Below is a small trained network, with its code and all its weights. Each question gives an input and a target symbol and asks what happens when units are switched off, that is, made to give their printed mean instead of their output.

import numpy as np


def w(rows, s, z=0):
    codes = np.array(rows[::2]) - 128.0
    scale = np.full(codes.shape[1], s)
    scale[-1] = z or s
    return codes * scale


def softmax(a):
    e = np.exp(a - a.max(-1, keepdims=True))
    return e / e.sum(-1, keepdims=True)


def log_softmax(a):
    a = a - a.max(-1, keepdims=True)
    return a - np.log(np.exp(a).sum(-1, keepdims=True))


def net(x, mask):
    ids = ['ΘΞβδεημσω'.index(c) for c in x.split()]
    T = len(ids)
    res = E[ids] + P[:T]
    u = 0
    for l in range(3):
        r = res
        for j in range(2):
            rows = slice(2 * j, 2 * j + 2)
            q, k, v = (r @ M[l][rows].T for M in (Q, K, V))
            z = softmax(np.where(np.tri(T) > 0, q @ k.T / 2**0.5, -1e9)) @ v
            o = O[l][rows]
            res = res + np.where(mask[u + j], z, o[:, -1]) @ o[:, :-1]
        u += 2
    return log_softmax(res[-1] @ U[:, :-1].T + U[:, -1])


Q, K, V, O = {}, {}, {}, {}
E = w([
[28,184,47,37,209,237,97,169,209,128],'Θ',
[136,206,143,67,25,27,238,61,81,208],'Ξ',
[223,37,186,228,26,230,123,39,207,88],'β',
[42,32,185,47,33,31,13,37,157,193],'δ',
[65,21,184,159,152,26,216,211,231,77],'ε',
[39,93,253,64,215,221,215,122,35,12],'η',
[53,229,209,241,204,46,101,221,168,220],'μ',
[197,30,159,61,164,215,129,237,60,234],'σ',
[39,140,41,223,20,180,121,178,17,108],'ω',
],0.006)
P = w([
[191,178,125,99,165,149,63,65,109,11],'0',
[32,29,180,142,101,143,250,192,149,189],'1',
[32,41,199,141,91,160,227,184,146,189],'2',
[33,55,204,149,89,172,250,204,148,203],'3',
[49,51,219,135,93,174,254,213,136,220],'4',
[39,57,220,145,73,192,244,199,131,197],'5',
[54,41,222,140,78,169,249,196,147,204],'6',
[43,73,237,143,91,178,243,207,130,190],'7',
],0.0042)
Q[0] = w([
[102,191,182,164,14,194,232,172,20,218],'0.h1',
[67,85,221,164,12,176,244,207,20,228],'0.h1',
[8,12,189,231,116,254,145,242,215,60],'0.h2',
[245,192,94,33,90,11,130,54,23,213],'0.h2',
],0.0052)
K[0] = w([
[117,217,165,49,212,145,108,40,21,17],'0.h1',
[55,170,180,27,201,127,113,39,76,14],'0.h1',
[32,132,238,140,240,235,135,58,93,3],'0.h2',
[226,215,9,147,17,25,105,132,175,246],'0.h2',
],0.0052)
V[0] = w([
[103,4,250,195,83,101,254,174,185,127],'0.h1',
[160,145,82,237,57,120,105,103,137,158],'0.h1',
[141,90,55,191,170,160,91,219,244,149],'0.h2',
[112,70,249,7,190,207,250,221,13,91],'0.h2',
],0.0048)
O[0] = w([
[3,37,222,125,188,127,171,97,229,82,158],'0.h1',
[135,188,206,231,66,93,137,115,119,113,89],'0.h1',
[39,95,52,144,178,169,81,206,209,51,96],'0.h2',
[97,87,204,31,178,146,251,98,20,151,255],'0.h2',
],0.005,0.0072)
Q[1] = w([
[200,123,108,137,185,188,53,174,129,79],'1.h1',
[130,233,37,198,17,11,147,30,98,75],'1.h1',
[44,50,238,91,146,234,254,192,108,183],'1.h2',
[74,136,240,118,140,140,250,179,129,200],'1.h2',
],0.0049)
K[1] = w([
[95,18,209,61,175,161,202,164,80,225],'1.h1',
[90,151,89,196,10,47,129,143,175,254],'1.h1',
[213,141,134,73,116,161,72,29,53,46],'1.h2',
[220,155,74,80,144,214,43,46,36,25],'1.h2',
],0.0046)
V[1] = w([
[155,97,47,69,127,117,44,227,167,254],'1.h1',
[153,92,125,88,97,184,204,194,33,233],'1.h1',
[60,81,190,15,130,9,208,109,172,232],'1.h2',
[172,175,188,207,30,25,98,90,106,235],'1.h2',
],0.0049)
O[1] = w([
[231,102,109,89,193,255,11,121,118,154,83],'1.h1',
[81,73,137,181,179,194,167,120,14,99,255],'1.h1',
[43,136,36,38,35,210,53,37,79,76,151],'1.h2',
[92,129,75,242,91,224,140,196,103,59,169],'1.h2',
],0.0049,0.007)
Q[2] = w([
[61,67,217,101,83,202,207,161,156,169],'2.h1',
[101,9,205,102,68,185,197,97,171,122],'2.h1',
[2,24,199,107,208,224,243,132,60,205],'2.h2',
[246,219,29,194,115,161,6,157,235,15],'2.h2',
],0.0048)
K[2] = w([
[203,218,157,174,157,107,29,103,139,57],'2.h1',
[219,191,175,109,151,113,43,63,185,20],'2.h1',
[170,133,124,90,210,131,131,70,88,3],'2.h2',
[72,88,101,150,83,180,93,215,192,248],'2.h2',
],0.005)
V[2] = w([
[237,102,125,79,98,131,3,72,243,105],'2.h1',
[146,17,132,71,26,182,113,10,126,63],'2.h1',
[73,42,141,168,182,243,113,178,71,30],'2.h2',
[129,197,47,220,14,91,97,166,212,123],'2.h2',
],0.0046)
O[2] = w([
[194,2,187,73,130,225,86,45,220,32,84],'2.h1',
[218,18,198,182,33,27,155,48,97,63,147],'2.h1',
[87,144,17,251,181,127,108,24,145,50,191],'2.h2',
[62,152,192,104,42,179,172,192,165,69,8],'2.h2',
],0.0044,0.013)
U = w([
[28,234,23,14,197,255,105,130,212,92,253],'Θ',
[194,242,152,36,23,31,239,98,73,181,108],'Ξ',
[220,54,176,236,52,246,121,36,188,17,169],'β',
[26,40,213,15,34,85,4,71,148,117,97],'δ',
[137,36,199,159,154,21,217,212,252,29,69],'ε',
[154,96,60,163,201,65,124,50,90,150,65],'η',
[76,249,212,249,225,78,109,231,154,201,20],'μ',
[251,54,187,63,165,229,64,217,54,219,142],'σ',
[59,165,24,224,24,155,135,176,34,36,217],'ω',
],0.005,0.0032)

Each question gives the input, a string of symbols that net reads in full, and the target symbol t.
The units are the heads (2 rows each of Q, K, V and O). Each row of codes is followed by its name. A weight is (code - 128) times the scale printed after its matrix; where a second scale follows, it is the last column's (O and U).
mask holds one flag per head, layer by layer. A switched-off head (its flag False) gives its mean, the last column of its rows in O, instead of its output. The means were averaged over made-up inputs and are rounded, as every weight is.
A unit's drop is (log p(t) with every unit on - log p(t) with that unit switched off) / (log p(t) with every unit on - log p(t) with every unit switched off).
The circuit of an input: a set's keep is (log p(t) with only the set's units on - log p(t) with every unit switched off) / (log p(t) with every unit on - log p(t) with every unit switched off). Starting from all 6 units, units are removed one at a time, each time the one whose removal leaves the highest keep (on an exact tie, the one counted first), for as long as the keep stays at least 0.8.
units of the circuit, in order: the units of the circuit, biggest drop first
most important unit: the unit with the biggest drop
heads that matter: for each layer, one digit per head in row order, 1 if its drop is at least 0.15 and else 0, layers parted by /
input η Ξ β δ σ Ξ σ, target Ξ: units of the circuit, in order	[1.h1; 1.h2]
input ω Θ Ξ ε σ δ μ δ, target μ: units of the circuit, in order	[1.h2; 0.h1; 2.h1]
input η η σ, target Ξ: most important unit	1.h1
input μ Ξ Θ σ δ Ξ σ ω, target Θ: heads that matter	01 / 11 / 10
input ε δ η Ξ Θ Ξ ω, target δ: units of the circuit, in order	[1.h2; 0.h1]
input η δ Θ Θ ω β, target Ξ: units of the circuit, in order	[2.h1; 0.h2]
input ω β η Ξ Ξ, target μ: units of the circuit, in order	[1.h2; 0.h1; 2.h1]
input Θ Ξ Ξ Θ σ η Ξ ω, target η: heads that matter	01 / 00 / 01
input ω Ξ Ξ σ, target μ: heads that matter	10 / 01 / 10
input Ξ η ω Ξ η Ξ σ, target η: units of the circuit, in order	[0.h2; 2.h2]
input ε η σ σ, target η: units of the circuit, in order	[2.h2; 0.h2]
input σ Ξ Ξ η β, target η: units of the circuit, in order	[2.h2; 0.h2]
input μ Ξ Θ η, target Θ: units of the circuit, in order	[2.h1; 1.h2; 0.h2]
input μ ω σ μ Θ ω, target Θ: units of the circuit, in order	[2.h1; 0.h2; 1.h1]
input δ Ξ ε δ σ δ, target β: units of the circuit, in order	[2.h1; 0.h2; 1.h1]
input μ σ Ξ η Ξ, target Θ: units of the circuit, in order	[2.h1; 1.h2; 0.h2]
input ε ω Θ Ξ Ξ Ξ β, target δ: most important unit	1.h2
input Θ Ξ σ μ Ξ Ξ Ξ η, target σ: heads that matter	01 / 11 / 10
input β Θ β, target ε: heads that matter	10 / 11 / 01
input β σ σ σ σ η, target ε: heads that matter	10 / 11 / 10
input ε Ξ σ σ μ, target δ: most important unit	1.h2
input η δ μ σ σ δ, target Ξ: heads that matter	00 / 11 / 10
input ε Θ Θ Θ σ ε Ξ Ξ, target δ: heads that matter	11 / 11 / 10
